Below are the code and all the weights of a small trained network. Each question names an input and a target symbol and asks about switching units off, where a switched-off unit gives its printed mean instead of its output.

import numpy as np


def w(rows, s, z=0):
    codes = np.array(rows[::2]) - 128.0
    scale = np.full(codes.shape[1], s)
    scale[-1] = z or s
    return codes * scale


def f(y):
    return np.maximum(y, 0)


def softmax(a):
    e = np.exp(a - a.max(-1, keepdims=True))
    return e / e.sum(-1, keepdims=True)


def log_softmax(a):
    a = a - a.max(-1, keepdims=True)
    return a - np.log(np.exp(a).sum(-1, keepdims=True))


def net(x, mask):
    ids = ['γηθμπω'.index(c) for c in x.split()]
    T = len(ids)
    res = E[ids] + P[:T]
    r = res
    for j in range(3):
        rows = slice(2 * j, 2 * j + 2)
        q, k, v = (r @ M[0][rows].T for M in (Q, K, V))
        z = softmax(np.where(np.tri(T) > 0, q @ k.T / 2**0.5, -1e9)) @ v
        o = O[0][rows]
        res = res + np.where(mask[j], z, o[:, -1]) @ o[:, :-1]
    y = f(res @ A[0][:, :-1].T + A[0][:, -1])
    res = res + np.where(mask[3:11], y, B[0][:, -1]) @ B[0][:, :-1]
    return log_softmax(res[-1] @ U[:, :-1].T + U[:, -1])


Q, K, V, O, A, B = {}, {}, {}, {}, {}, {}
E = w([
[151,93,59,64,150,182,147],'γ',
[174,193,208,21,164,217,102],'η',
[101,67,195,156,64,120,168],'θ',
[165,205,183,60,149,209,118],'μ',
[126,228,126,87,36,100,180],'π',
[247,173,42,120,124,125,75],'ω',
],0.016)
P = w([
[2,121,101,180,138,91,48],'0',
[45,164,131,86,155,157,63],'1',
[69,121,101,31,125,141,78],'2',
[102,88,145,77,32,111,72],'3',
[123,117,153,101,44,123,82],'4',
[135,122,137,105,44,141,99],'5',
[140,100,142,78,54,145,136],'6',
[145,97,136,56,81,154,170],'7',
[169,120,156,92,46,150,154],'8',
[175,91,176,61,48,146,191],'9',
[194,133,150,121,54,149,179],'10',
[169,122,121,49,146,189,245],'11',
[160,162,205,111,116,175,211],'12',
],0.0099)
Q[0] = w([
[165,56,114,191,190,125,140],'head 0',
[101,95,101,58,52,153,144],'head 0',
[123,135,61,130,123,123,91],'head 1',
[82,92,174,237,119,152,135],'head 1',
[103,174,150,117,73,169,142],'head 2',
[125,70,72,197,253,28,54],'head 2',
],0.0081)
K[0] = w([
[160,100,181,140,211,158,76],'head 0',
[145,209,123,93,72,116,179],'head 0',
[171,136,158,161,150,172,86],'head 1',
[2,103,188,141,157,116,109],'head 1',
[164,92,129,219,102,121,186],'head 2',
[36,126,116,142,108,118,71],'head 2',
],0.0095)
V[0] = w([
[78,70,100,160,180,86,30],'head 0',
[120,156,104,138,144,17,255],'head 0',
[187,198,107,138,191,132,139],'head 1',
[176,132,132,125,115,114,143],'head 1',
[122,160,88,138,116,129,88],'head 2',
[236,107,91,122,104,73,112],'head 2',
],0.0099)
O[0] = w([
[183,82,189,51,177,213,150,6],'head 0',
[18,147,77,76,151,85,115,129],'head 0',
[123,81,110,161,144,99,164,136],'head 1',
[172,126,204,134,123,139,122,143],'head 1',
[126,71,144,146,137,1,229,134],'head 2',
[206,170,209,58,101,73,113,128],'head 2',
],0.0097,0.013)
A[0] = w([
[29,146,42,169,2,139,136,81],'neuron 0',
[110,135,154,205,82,92,114,193],'neuron 1',
[140,68,147,147,157,172,84,226],'neuron 2',
[77,177,109,150,75,106,170,158],'neuron 3',
[121,103,64,187,129,96,30,252],'neuron 4',
[144,86,69,226,108,99,207,53],'neuron 5',
[163,125,105,139,154,48,182,162],'neuron 6',
[82,7,227,213,145,78,224,52],'neuron 7',
],0.0075,0.0019)
B[0] = w([
[111,155,105,122,121,188,89,249],'neuron 0',
[41,137,117,78,197,148,200,183],'neuron 1',
[166,2,125,1,146,93,35,141],'neuron 2',
[157,182,103,70,106,173,29,210],'neuron 3',
[45,169,112,44,125,65,107,165],'neuron 4',
[162,11,148,77,140,95,90,156],'neuron 5',
[167,124,135,81,85,119,161,154],'neuron 6',
[163,44,163,40,181,143,68,135],'neuron 7',
],0.0078,0.019)
U = w([
[168,69,145,89,221,107,2,39],'γ',
[174,123,88,134,75,210,152,242],'η',
[164,126,106,187,75,178,146,168],'θ',
[159,171,76,172,44,238,249,52],'μ',
[88,139,75,141,196,126,126,1],'π',
[106,117,133,121,142,30,183,228],'ω',
],0.0072,0.0026)

Each question gives the input, a string of symbols that net reads in full, and the target symbol t.
The units are the heads (2 rows each of Q, K, V and O) and the neurons (one row each of A and B). Each row of codes is followed by its name. A weight is (code - 128) times the scale printed after its matrix; where a second scale follows, it is the last column's (O, A, B and U).
mask holds one flag per unit, heads first, then neurons. A switched-off unit (its flag False) gives its mean, the last column of its rows in O or B, instead of its output. The means were averaged over made-up inputs and are rounded, as every weight is.
A unit's drop is (log p(t) with every unit on - log p(t) with that unit switched off) / (log p(t) with every unit on - log p(t) with every unit switched off).
most important unit: the unit with the biggest drop
k most important neurons: the k neurons with the biggest drops, biggest first
which heads matter: for each layer, one digit per head in row order, 1 if its drop is at least 0.15 and else 0, layers parted by /
drop of u: that unit's drop, to one decimal
input μ μ π η η, target π: which heads matter	101
input π π π θ η γ θ γ ω ω μ μ, target ω: most important unit	neuron 0
input μ ω θ μ μ ω π, target ω: which heads matter	011
input ω μ θ η π π π θ, target π: which heads matter	110
input π ω ω μ η, target ω: 2 most important neurons	(neuron 3; neuron 0)
input μ γ ω ω μ μ π, target π: which heads matter	100
input ω θ μ γ π ω ω μ, target ω: which heads matter	001
input μ ω γ μ γ θ, target γ: which heads matter	100
input θ μ ω μ μ μ μ, target μ: 4 most important neurons	(neuron 3; neuron 5; neuron 4; neuron 7)
input π μ ω ω π μ γ π ω θ γ, target ω: which heads matter	011
input π μ μ π μ μ μ θ, target γ: which heads matter	000
input μ μ μ η θ ω η μ, target μ: which heads matter	100
input ω μ π η θ η π π γ, target π: which heads matter	100
input η ω θ μ η μ π μ, target π: 2 most important neurons	(neuron 4; neuron 6)
input μ π ω γ γ, target ω: most important neuron	(neuron 3)
input γ π μ μ θ μ μ ω, target ω: drop of neuron 1	0.0
input μ θ ω π μ ω π π π μ π θ, target π: drop of head 2	0.2
input ω μ μ ω π η, target ω: drop of head 2	0.5
